(in the rows, 128 means zero)
[114 170 175 124  91  93  92 102  98 120 131 111 111 120 109 169 123 196
  93 166 118 173 121 143 103 209 154 148  91 106 176  84 142 142  94]	2
[111 118 125 183  88 124 110 107 126 147 105 152 117  80 134 184  87 144
 182 133 155 148 135 156 132 104 112  97 115  91 150 113 138 152 125]	7
[116 137 111 161 140 144 116 127 160 130  57 104 157 130 148 147 151 113
 136 145  84 133 151  89 132  59  69 127 134 126 141 122 115 148 119]	8
[107 173 103 139 102 113 111 125 140 128  82 120 156 118 132 151 136 149
 164 144 124 142 123 116 154  81 127 106 128 136 123 143 138 162 152]	1
[ 62 161 148 189 166 179 127 126 197 146 141 146 197  94 136  96 123  98
 162 127 145 126 158 126 123 115 125 184 141 189 164 114  98  62 111]	7
[151 142 122 120  98 117 135 150 118  93 152 120  81 136 137 119 141 134
 131 101  88 112 104  83 120 124 129  99 148 130 120 168 145 145 154]	8
[100 134 117  97 159 178  88 132 131 134 173 168  85 131  72  62 138  85
 162 154 180 114 131  99 116  96 164 120 111 105 121 111 113  68 124]	5
[ 94 148 151 144 153 172 148  80 137  90 117 106 142 132 156 132 145 148
 119 145  97  86 165  84 203 153 173 142 152 210 174 109 132 117 159]	11
[118 139 130 169 116 137 139  97 125  89 187 104 124 108 171 122 129  87
  83  80 166 114 105 136 115  68 194 139 123 138 133  64 135 155 116]	10
[145  99 156  99 193  98 213 150 129 138 183 118 187 173 106  98 160 102
  92 103  79 116 124 144 147 161 124 153 153 150 120 146 128 110 107]	4
[ 89  93 106 180 118  87  67  56 134 147 164 165 116 110 105 179 131 107
 158 133 107 115 141 189 141  86 145 140 125 138 195 128 106 149  94]	11
[168 147 121 105 162  65 115 132 175 116 142  95 105  91 104 120 126 151
  96 157  72 151 136 121 116 141 105 126 123 160 119 142 123 137  34]	10
[119 146  80 158 113  79  33 138  96 141 161 131 150 155 112 197 149 139
 142 136 161 160 104 102 110  98 106  95 105  91 173 126 124 215 145]	3
[103 120  94 130 182  95 216 148 105 194  99 128 207  66 136 184  85 106
 106 201 183 125 186 108 172  70 194 170 167 134 155 120 127 175 138]	5
[154 118  83 167 141 126 107 158 116 117 161 132 109  68 171  98 135 104
 113 121 141  72 111  95 120 112 119 132 148 111 108 127 104 127 138]	8
[141  90 123 178 185 168 143 145 131 129 155 140 168  71 160 153 148  71
  99  82 180 133 153  83 126  81  82 151 142 138 154 144 102 110 127]	3
[108 114  89 165 116 101  85  96  97 105 141 126 133 124 154 161 116  86
  85 113 129  41  97  81  74 108 147 149 166 128 145  44  77 133 102]	8
[ 99  81 147 108 172  86 163  90 173 169 100 136 178 146 101 118 131 142
 116 219 182 120 116 102 116 164 132 195  92 149 145  85 108  88  60]	4
[ 96 132 132 166 101 129  96 100 145 148 104 122  81 106 115 127  99 102
 131 141 169 106 154 205 122  50 130 106 136 147  94  94  89 128  72]	12
[119 123 151 108 151 179 126 141 115  89 111 122  59 110 153 126 143 140
 126 112 121 103 147 146 171 111 108 137 132 160 160 138 104 104 120]	0
[131  93 123 100 152 162 192 133 164 159 200 140 142 140 109  74 136 109
 150 131  68 144 138 146 121 150 177 145 129  70 116 161 201 134 217]	6
[135 134 121 102 149 141 129 144 117  94 154 121  91  90 113  96 104 130
 129  96 158 124 142 182 112 165 163 110 129 125 123 107 113 133 145]	2
[ 90 161 152  97 138 107 171 167  80 103 106  91 131 124 159 163 138 145
  78 146 155 103  98  95 107 161 157 154 150 138 126  72 103 127 162]	6
[130 128 131  93 125 124 144  92 132 101 172 195 117  73 131 214 105 174
 115 101  97  91 148 185 144 164 211  99 184 161 147 167 158  87 153]	6
[120 133 128 115 124  89 149 122 144 121 151 103 121 136 113 124 144 116
 134 137  90 133 131 104 112 119 114 120 130 143 123 109 143 123 124]	11
[ 75 167 151 115  99 153 178 121 131 144  85 109 128 126 169  98 170 144
 141 197 124 122 162 154 202 140 113 112 148  86  96 118 134 141 184]	3
[127 166  90 181  90 170 131 152 114 161 141  99 147  86 144 150  80 117
 122 107 131 118 147  65 156  44 120 133 144 198 169 144 108 144 147]	0
[114 126 120 109 139 111 125 148  87 151 148 164 120 162 118 173 125 104
 127 135 147 140 134 132 142  66 135  95 139 120 130 145 114 144  99]	5
[138  77 106 158 154 176 157  92 121 122 199 101  73  85  85 130 102 126
  83 106 142  88 134 120 159  81 155 107 141 163 132 122 102 113 111]	5
[110 114 147  87 131 118 180 128 157 124 145 157 189 154 175 145 188 116
 122 112 113 130 144 174 167 126  66 160 139 105 147 135 136 117  87]	9
[ 76 113 159 107 120 125 166 128  68 131 128  80 126 206 135 148 118 119
 159 149 109 154 151 132 175 112 109 134 129 136 148  24 129 162 128]	8
[161 108 133 123  89 149 144  70 141 121 141  77 161 144 114 142 115 139
 112  81 121 166 156 145 163 158  95 127 108 148 165  99 120 160  92]	4
[155 135 113 170 120  87 134 140 147 133 159 148 154 119 130 109 127  94
 127  92 155 121  69  78  94  81 160 140 121 156 130 194 138 154 109]	0
[153 142 124 161 144 146 173 149 161 125 127  82 182 102 138 127 102 144
  77 122 103 127 102  52 106 168 165 123 108 189 187 121 114 115 166]	6
[112 181 130 133 125 139 120 149  85 111  94 121 151 104 120 126 130 142
 165 110  91 115 111 127 192 139 102 137 135 155 137 121  96 107 120]	11
[123 100 135 148 156 126 132 131 156 142 162 161 150 152 140 140 105  98
 153 130 100 125 125 107 100 139 161 100 113 125 181 106 148 139 142]	6
[104 155 168  40  94 101 109 137  92 141 144 172  85 149  72 165 172 170
 123 155 129 184 130 182 108 142 114 131 114  68 149 160 129  72 109]	8
[102 102 163 120 170 136  86  75 130 126 141 180  59 168 145 143 103 132
 128 160  78 143 167 179 116 174 168  99 149 175 121 184 102 121 100]	0
[123 126 142 130 156  83 128 146 124 120 129  68 160 173  82 136 165 150
  90 148 141 139 117 119 132 135 132 146 110 173 154 110 122 140 136]	12
[101 185 108 135 101  98 150 138 162 148 127  84 187  80 122  71 153 115
 124 174 156 122 106  78  98 174 111 150 138  94  87  98  96 138 161]	6
[142 177 149  77  87 101 138 118  84 127 147 124 127 114 129 122 137 117
 139 148 165 197 160 107 162 153 157 118 137 125  93 147 156 148 120]	9
[126 150 113 118 151  89 108 111 173 104 194 131 180  99 101  82 167 130
 123 136 180 112 123 108 112 193 180 168 131 160 150 135 126 109 132]	9
[158 115 135  76  97 107 140 129 121 160 139  95 112 225  99  96 146 135
 107 162 124 178 137 108 118 152 149 106  94 128 117 156 151 148 164]	4
[177 120  90 104 153 116 165 158 148 156 172 152 109  88 103  83  80 119
 142 128 129 115 124  91 131 118 181 145 152 152  99 219 165 137 116]	7
[183  96  94 191 134 142 122  79 143 149 149 165 125  72 119  98 104 101
  90  88 124  72 109 179 146  85 203 100 120 126 134 178 122 120 105]	11
[140 158  88 109 123 157 136 142 141 135  82 167 113 116 132 107 104 149
 150 157 132  95 114  79 184  84 159  93 138 162 101 210 122 125 147]	10
[143  93 129  92 117 111 115 103 110 124  90 101 158 207 103 149 121 187
 150 122 164 169 147 170 208 149 142 175 108 184 136 128 147 167 127]	10
[123  63 104  94 171 133 136  48 199 116 137 101 174 183  84 116 197 115
 100 138 142 120 152  82 135 105  90 168 131 158 136 146 127 129 121]	0
[121 147 107  88  96  70 112 135 129 189 147 143 128 167 111 160 125 145
 104 193 166 127 152 115 102 113 168 129 139  86 142 144 167 187 136]	3
[162  86  84  93 120 160 180 161 113 140 145 172 125 141 174 110 109 100
 135 110  81  67 122 132 205 107 132 115 145 126 147 186 137 140 150]	12
[130  99 139 131 143 185 138 122 118  79  74 137 117 126 181 168  89 148
 175  89  91  88 171 129 186 162 111 119 157 154 171 110 133 155 141]	9
[126 141  99 162 120 144 137 156 131 141 102 143 167  77 144 153 129 111
  89 109 193  71 102  93  84  91 132 130 132  53 175 117 111 152 159]	3
[119  94 140 159 123  67 191  84 154 140 115 103 194  99 163 158 113 125
 115 153  83 148 143 159 150 152 149 143 124 176 165  73 128 109 109]	1
[118 143 152 160 116 108 142 152 130 141 195 117 172 155 107 111  92 128
 132  86 153 140 116 170 126 167 140 132 128 185 146 128 104 139 109]	12
[133 139  97  99  90 127 121 135 162 127 106 124 172 120 130 139 117 144
 157  95 156 148 142 130 115 120 106 162 128 138 135 132 139 129 141]	1
[110  80 133 154 135  92 127  74 125 141 160 145 107 114 134 151 109 116
 143 175 163 126 136 121 149 113 102  98 114 100 114  60 121 152  64]	10
[ 73 124 162 146 121 119 103 108 103 103 171 132  54 122  98  83 145  60
 217 121 188 163 122 145 124  76 152 133 111 107 134  87 119 154 112]	8
[144 115 121 154 175 128 152 142 168 131  90 121 149  74 118  88 117 109
 129 143 192 125 117  68  74 128 106 133 125 108  71 141 114 125 113]	9
[140 110 112 106 166 170 184 158 129  65 139  89  79  73 147  93 162  95
 127  91 114  95 154  71 177 101  94 136 154 162 147 149 116 139 165]	2
[148 117 145 115 108 111 140 119 136  89 145 114 107 136 102 111 200 133
 144  96  85 133 119 129 147 162 113 124 132 118 138 186 146 125 181]	4
[130 165 125 109 139 153 176 132 169 125 106 113 211 124  91 111 132 160
 131 132  95 134 126 133 176 153 132 117 122 147 150 151 139 117 149]	12
[155 143  95 128 107 110 123 109  86 102  98 110 113 114 125 205  93 175
 114 103 109 117 133 157 180  92 188  76 151 159 165 153 132 205 140]	8
[ 86 153 110 110 106  95  91 134  89 143  68 172 187 183 150 162 136 140
 174 176 133  98 147 108 148 184 147 116 147 119 155 112 115 129 209]	11
[185 112  76 176 139 146 135 120 158 167 187 161 163  61 110  50 132 138
 117 115 144  85  75 149 172 129 145 133 124  86  66 208 145 123 125]	3
[125  67 129 144 156 136  93  48  66 171 198  92 120 223  81 140 119 137
 103 154  99 144 180 150 210 141 128 112 142 154 121 121 121 200 117]	0
[142 105 121  87 105 160 125  95  78  88 132 145  71 113 157 118 160 102
 145 103 143 124 124 166 162 138 124  96 123  37  96 119 129 159 153]	4
[125 128 110  79 114  97 218 141 113 150 180 139 132  86 143 100 119 152
 145 163 151 110 113 158 204 139 125 121 139 110  88 142 143 142 125]	0
[100  99 112 105 154 110 140 123 143 121 150 120 154 130 112 153 210 110
 110 143 131 158 148 138 145  89  93 159 132 145 140 144 103  78 143]	5
[114 138 116 134 100 120 171 134 125 146 148  90 147 134  89  87 144 136
 106 134 148 103 106 139 135 117 132 112 130 112 121 106 103 118 165]	8
[132 160 130 173 104 152 103 133 114 157 107 133 178  79 127  94  94  94
 147  98 178 145 153 162 128 151 132 143 136 120 125 107  87 100 120]	7
[ 87 144 141 121 125 122 116  90 125  76 191  77 108 156 123 113 168 102
 121 129 128 140 135  83 150 131  96 109 119 190 153  52  92 133  96]	2
[154 145 118 140 124 114 127 116 133 122 153 117 164  87 122  61 159  94
 112 112 177 143 150 123 156 162 161 158 137 161 122 175 107 135 146]	2
[ 93 164 115 168 122 118 109  76 147 146 170 124 102  80 106 147 112 135
 135 170 105 130 151 136 144  79 156  85 132 155 126 121 129 138 105]	11
[ 79 150 106 147 185 188 137 147 116  81 168 111 106 109 135 129 119 134
 141 112 109 104 114  94 154  71 139 118 145 210 108 109 117 109 159]	2
[ 62 184 143 148  91 133  92  91 194 153 175 131 152 107 101  86 129 104
 146 143 162 160 142 194  89 124 102 156 119 124 111 102  86 114  56]	12
[117 152 123 108 105 149 122 153 118 119  93 116  95 149 145 115 116 141
 167 112  99 138 134 180 156 122 107 112 139 128 103 146 120 146 137]	7
[102 120 132 171  93 145 155 117 100 158 126 132 134 169 146 117  93 123
 137 128 144 124 111 157 152 126 205 117 124 143 150 143 123 154 187]	7
[118 162 146 106 107 101 106 106  78 103 163 108 144 158 115 130 155 149
  86 115 133  91 103 122 158 179 154 136 138 131 156  74 109 130 106]	1
[133 120 101  90 103 110 192 154 147 154 122  81 180 152 111 102 129 120
 115 157 127 124 142  77 148 134 124 170 133 164 147 136 134 134 170]	12
[ 91 158 148 113 117 133 133  84 171  85 150 101 162 128 154 120 189 105
 115 139 154 137 166  79 127 141 139 185 146 138 141  79 146 123 121]	5
[183 124 130 146 145 159 120 166 141 141  69 139 143 113 148 134  76 144
 103  90 141 123 139 135 132 103 108 143 120 159 126 147 114 108  71]	10
[111 113 103 113 165 223 156  99 149  78 118  98 139  75 117 153 123 128
 120 103 146 104 158  95 166  98  91 122 132 136 168  88 106 128 143]	12
